[  0  25 -28 -70  42] gives 0

[[  8  -1  17   5]
 [ 83  39 -62 -89]
 [-15   4 -33 -55]] gives -55

[-11  43  69 -27   1   0  46] gives 0

[[-19  16  -1 -79  26]
 [ 37  16   6  36 -26]] gives -19

[[-83  43 -76  -1  50 -39 -45]
 [-17  39  23  11   5  -4  15]] gives -45

[-76 -18  79  34 -60 -88  84] gives -60

[[-19 -60  60 -16]
 [-61 -85  -5  57]
 [  5 -69  15  33]] gives -61

[ 75 -21 -37   3 -12  44   9] gives -12

[  0   1   2 -79  -1] gives 0
---
[[ 51  19 -37  45  47  43]
 [-68  21  54  29 -46   1]
 [-13  55 -44  41 -30 -29]] -37

[-66  31  79  45  73] 79

[-22 -61 -70 -62] -70

[[-30 -42 -17  61 -41]
 [ 72  63 -36 -30  37]
 [ 10 -19 -19  29 -22]] -17

[-79  -2 -32  74 -14] -32

[-82 -53  66 -13 -39] 66

[-65 -24   0  -5   3  75  -7] 0
---
array([[ -2,   8, -26,  17, -15, -14,  -5],
       [-10,  18,  -4,  27,  17,  38,  11],
       [-16,  -6, -52,  -6,  60, -66, -13]]) out -16

array([[-14, -83,   5, -46, -36, -69],
       [-52, -32, -16, -16,  26, -67],
       [-13, -77,   1, -45, -36, -67]]) out -13

array([[ 17, -55, -65, -64,  49,  19, -58],
       [ 82, -76, -18, -32,  77, -40, -50],
       [ 38,  -2,  38,  71, -55, -59, -17]]) out 38

array([[-14,  38,  50,  38,  42],
       [-44, -49,  18,  48, -18],
       [ 38,  11,  34,  -8, -68]]) out 38

array([[-21,  -8,  -9,  82],
       [-28, -55,  -3,  54],
       [-29,  14, -32,  32]]) out -29

array([[ 23, -23,  13, -74],
       [ 11, -78, -32,  19],
       [ 15, -10, -28,  21]]) out 15

array([[ 50,  29,  21,  -8,  16,   0, -18],
       [ 54,  25,  31, -13,   4,  27,   9],
       [ 41,  13, -21, -13, -69,   3,  29]]) out 41

array([[ 42, -14, -54, -32],
       [-82, -48,   9,  66],
       [ 77,  15, -27, -57]]) out 77
---
-819,248,584,207,-47,-427,-283
-301,-275,67,140,936,393,-47
: -819, -47

80,17,44,50,38,25,38
81,12,5,32,52,83,28
75,52,59,23,76,49,49
: 80, 49

709,70,289,626,473,392
767,64,289,659,476,375
138,657,498,159,217,310
: 709, 310

22,41,24,35
32,90,47,51
: 22, 51

77,79,12,27: 77, 27

-251,-547,654,-510,697: -251, 697
---
[-0.06, 0.14, 0.06, -0.15] ⇒ -0.15
[-54.6, -108.5, 176.4, 64.4, 184.3, -95.0] ⇒ -95.0
[0.17, 0.05, 0.11, -0.04, -0.10, 0.13, 0.05] ⇒ 0.05
[-3.282, -58.651, 109.791, -123.445, 157.359] ⇒ 157.359
[4.0, -6.0, -16.5, -8.2, 2.2, 12.4] ⇒ 12.4
[-1.40, 1.35, -0.24, -0.84, 1.23, -0.98] ⇒ -0.98
[-0.19, 0.10, 0.14, 0.18, 0.16, -0.05, 0.15] ⇒ 0.15
[2.942, -9.476, 7.255, 13.297] ⇒ 13.297
---
[ 162.14 -167.86   46.79 -161.87  -69.42] value 46.79

[[-2.03  1.98  1.75  0.86]
 [-0.83  1.68  1.52  1.12]
 [-1.90  1.95  1.72  0.89]] value 1.75

[ 13.589  16.369 -15.810  -6.906 -10.125  10.269] value -15.810

[ 0.517  1.333 -1.231  0.409  0.226  1.048 -1.320] value -1.231

[ -38.542  130.984  -60.766 -104.188   80.403  -88.092    5.150] value -60.766

[-0.09  0.06  0.03 -0.17  0.02  0.17] value 0.03
---
[-52 -10  77 -24  62 -29] out 77

[[-69  50  45  63  44 -26]
 [-69  49   6  39  35 -15]
 [-74  57  14  68  49 -28]] out 14

[[-64 -26 -70 -11 -67  14]
 [-63 -26 -69 -11 -66  14]] out -69

[ 13 -86   9 -12  -5  27] out 9

[-88  46  82  29 -67  71] out 82

[[-24  28 -43  43 -81 -62]
 [-22  30 -43  44 -80 -61]
 [-10  17 -32  32 -86 -74]] out -32
